Below are the code and all the weights of a small trained network. Each question names an input and a target symbol and asks about switching units off, where a switched-off unit gives its printed mean instead of its output.

import numpy as np


def w(rows, s, z=0):
    codes = np.array(rows[::2]) - 128.0
    scale = np.full(codes.shape[1], s)
    scale[-1] = z or s
    return codes * scale


def f(y):
    return y / 2 * (1 + np.tanh(0.7978845608 * (y + 0.044715 * y**3)))


def softmax(a):
    e = np.exp(a - a.max(-1, keepdims=True))
    return e / e.sum(-1, keepdims=True)


def log_softmax(a):
    a = a - a.max(-1, keepdims=True)
    return a - np.log(np.exp(a).sum(-1, keepdims=True))


def net(x, mask):
    ids = ['αγδεθξσ'.index(c) for c in x.split()]
    T = len(ids)
    res = E[ids] + P[:T]
    r = res
    for j in range(3):
        rows = slice(4 * j, 4 * j + 4)
        q, k, v = (r @ M[0][rows].T for M in (Q, K, V))
        z = softmax(np.where(np.tri(T) > 0, q @ k.T / 4**0.5, -1e9)) @ v
        o = O[0][rows]
        res = res + np.where(mask[j], z, o[:, -1]) @ o[:, :-1]
    y = f(res @ A[0][:, :-1].T + A[0][:, -1])
    res = res + np.where(mask[3:11], y, B[0][:, -1]) @ B[0][:, :-1]
    return log_softmax(res[-1] @ U[:, :-1].T + U[:, -1])


Q, K, V, O, A, B = {}, {}, {}, {}, {}, {}
E = w([
[143,83,110,84,80,169,136,106,196],'α',
[130,144,163,157,124,84,104,21,139],'γ',
[83,144,174,141,176,191,190,105,139],'δ',
[186,140,14,138,131,149,217,96,34],'ε',
[135,161,135,132,37,77,124,130,133],'θ',
[110,110,102,160,115,120,183,126,238],'ξ',
[153,97,125,116,218,7,145,153,20],'σ',
],0.02)
P = w([
[5,181,51,104,112,167,78,164,115],'0',
[139,78,130,208,128,161,169,117,126],'1',
[121,101,176,138,90,136,221,94,113],'2',
[166,115,130,84,136,111,187,123,199],'3',
[117,101,58,202,174,164,76,149,157],'4',
[126,194,84,61,175,127,113,149,169],'5',
[168,165,166,149,143,118,151,117,120],'6',
[91,35,85,164,108,156,120,151,156],'7',
[137,97,175,111,130,147,175,94,132],'8',
],0.016)
Q[0] = w([
[196,185,85,136,122,103,138,91,24],'h1',
[113,59,101,115,146,21,48,148,55],'h1',
[195,32,219,72,98,157,179,107,98],'h1',
[178,206,212,110,146,59,96,146,44],'h1',
[49,17,129,163,117,218,186,152,254],'h2',
[128,179,192,122,132,139,24,165,147],'h2',
[38,116,19,152,175,50,31,153,127],'h2',
[185,87,139,182,89,71,95,140,66],'h2',
[141,67,112,173,70,96,62,101,68],'h3',
[147,198,121,113,140,70,74,97,87],'h3',
[113,100,205,114,113,121,209,104,194],'h3',
[141,127,195,124,153,101,70,198,149],'h3',
],0.015)
K[0] = w([
[249,158,124,69,74,94,196,150,119],'h1',
[248,84,167,213,230,60,129,169,134],'h1',
[126,217,77,70,198,105,89,156,164],'h1',
[175,162,199,44,194,70,220,69,179],'h1',
[20,130,71,159,155,160,10,184,126],'h2',
[70,44,205,100,135,85,159,182,185],'h2',
[195,34,175,249,90,150,145,138,89],'h2',
[228,131,103,178,162,91,127,123,190],'h2',
[211,99,136,207,185,148,92,146,157],'h3',
[199,92,185,116,117,91,209,97,131],'h3',
[94,178,103,39,150,106,102,114,157],'h3',
[96,139,181,157,98,68,125,143,173],'h3',
],0.014)
V[0] = w([
[68,126,190,143,211,137,175,231,135],'h1',
[114,109,132,51,159,156,105,90,60],'h1',
[68,128,169,144,121,79,112,52,122],'h1',
[176,165,133,122,35,153,158,255,98],'h1',
[103,169,197,163,163,121,162,168,125],'h2',
[158,99,181,68,84,210,88,179,144],'h2',
[135,165,113,170,32,56,143,146,183],'h2',
[98,130,89,151,72,174,187,102,211],'h2',
[93,227,178,158,133,143,136,158,149],'h3',
[120,147,122,163,105,72,148,147,144],'h3',
[129,137,154,144,134,84,118,147,76],'h3',
[151,126,127,181,148,166,179,176,68],'h3',
],0.012)
O[0] = w([
[61,142,81,74,140,7,100,36,143,44],'h1',
[198,174,93,120,124,106,121,190,131,122],'h1',
[153,135,172,198,112,129,1,134,111,127],'h1',
[88,115,177,53,173,137,210,160,238,194],'h1',
[122,123,93,137,55,29,112,82,77,55],'h2',
[57,183,67,238,211,92,111,221,184,3],'h2',
[73,111,182,89,166,214,42,110,153,199],'h2',
[96,161,89,100,227,179,101,119,43,228],'h2',
[159,63,100,58,148,112,80,104,130,100],'h3',
[107,113,64,76,118,144,97,45,162,166],'h3',
[201,85,140,125,92,97,108,96,185,115],'h3',
[164,121,173,41,146,98,204,142,173,176],'h3',
],0.009,0.011)
A[0] = w([
[101,125,192,166,62,221,3,98,159,75],'n1',
[148,85,187,94,95,221,149,147,132,136],'n2',
[138,108,68,151,198,25,115,156,121,1],'n3',
[2,163,242,226,63,199,23,203,248,199],'n4',
[56,107,166,183,87,81,108,121,232,13],'n5',
[164,119,95,66,241,55,167,196,9,35],'n6',
[49,175,240,144,93,131,86,89,202,148],'n7',
[90,145,147,178,163,173,84,156,63,232],'n8',
],0.0064,0.0089)
B[0] = w([
[106,63,81,125,154,199,110,152,44,218],'n1',
[171,91,116,143,169,91,117,104,138,253],'n2',
[208,105,190,81,85,219,113,208,101,135],'n3',
[129,133,194,210,177,131,166,148,121,241],'n4',
[254,169,67,126,119,178,211,176,76,132],'n5',
[127,140,164,112,25,70,31,150,178,178],'n6',
[153,37,155,49,122,134,111,136,174,178],'n7',
[105,136,64,172,86,78,156,83,160,195],'n8',
],0.0092,0.027)
U = w([
[142,182,94,140,123,125,124,102,145,207],'α',
[172,159,82,123,116,148,111,109,102,3],'γ',
[155,116,70,103,195,3,100,135,86,180],'δ',
[180,187,89,72,150,151,165,126,78,172],'ε',
[117,117,132,115,107,140,106,118,156,91],'θ',
[104,174,82,84,99,161,136,63,129,100],'ξ',
[142,170,116,132,36,196,105,63,202,86],'σ',
],0.0062,0.0049)

Each question gives the input, a string of symbols that net reads in full, and the target symbol t.
The units are the heads (4 rows each of Q, K, V and O) and the neurons (one row each of A and B). Each row of codes is followed by its name. A weight is (code - 128) times the scale printed after its matrix; where a second scale follows, it is the last column's (O, A, B and U).
mask holds one flag per unit, heads first, then neurons. A switched-off unit (its flag False) gives its mean, the last column of its rows in O or B, instead of its output. The means were averaged over made-up inputs and are rounded, as every weight is.
A unit's drop is (log p(t) with every unit on - log p(t) with that unit switched off) / (log p(t) with every unit on - log p(t) with every unit switched off).
The circuit of an input: a set's keep is (log p(t) with only the set's units on - log p(t) with every unit switched off) / (log p(t) with every unit on - log p(t) with every unit switched off). Starting from all 11 units, units are removed one at a time, each time the one whose removal leaves the highest keep (on an exact tie, the one counted first), for as long as the keep stays at least 0.8.
units of the circuit, in order: the units of the circuit, biggest drop first
top k neurons: the k neurons with the biggest drops, biggest first
heads that matter: for each layer, one digit per head in row order, 1 if its drop is at least 0.15 and else 0, layers parted by /
drop of u: that unit's drop, to one decimal
input ε ε γ ξ θ γ, target γ: heads that matter	100
input θ ε ε θ θ ε δ, target θ: top 2 neurons	n7, n4
input γ ξ ε ξ, target γ: units of the circuit, in order	h1, n1
input α θ σ θ, target α: units of the circuit, in order	h2, h3, n8, n1
input θ θ θ ξ δ γ θ γ, target δ: units of the circuit, in order	h1
input θ θ θ δ, target θ: units of the circuit, in order	h2, h1, n7
input α γ θ γ δ, target α: heads that matter	010
input θ ε α ε α α θ γ, target α: heads that matter	011
input σ θ θ θ α, target σ: top 2 neurons	n1, n4
input σ ε θ θ σ σ ξ, target σ: heads that matter	010
input θ ε θ θ θ α, target θ: heads that matter	110
input ε ε ε ξ, target ε: heads that matter	000
input σ θ θ ε θ α, target σ: heads that matter	010
input θ θ δ ε σ θ, target δ: units of the circuit, in order	h2
input α α σ θ θ ε θ ξ, target α: heads that matter	010
input δ γ σ ξ, target δ: heads that matter	100
input σ ε θ θ γ θ ε θ δ, target σ: top 2 neurons	n1, n4
input α δ α, target α: heads that matter	011
input ε θ ε ε ξ θ ε δ, target ε: drop of h1	0.1
input ξ σ θ σ δ γ ε θ, target δ: drop of h2	0.3
input ε θ ε ε θ α ε θ θ, target α: drop of h3	0.3
input σ ε ε θ θ θ, target ε: top neuron	n8
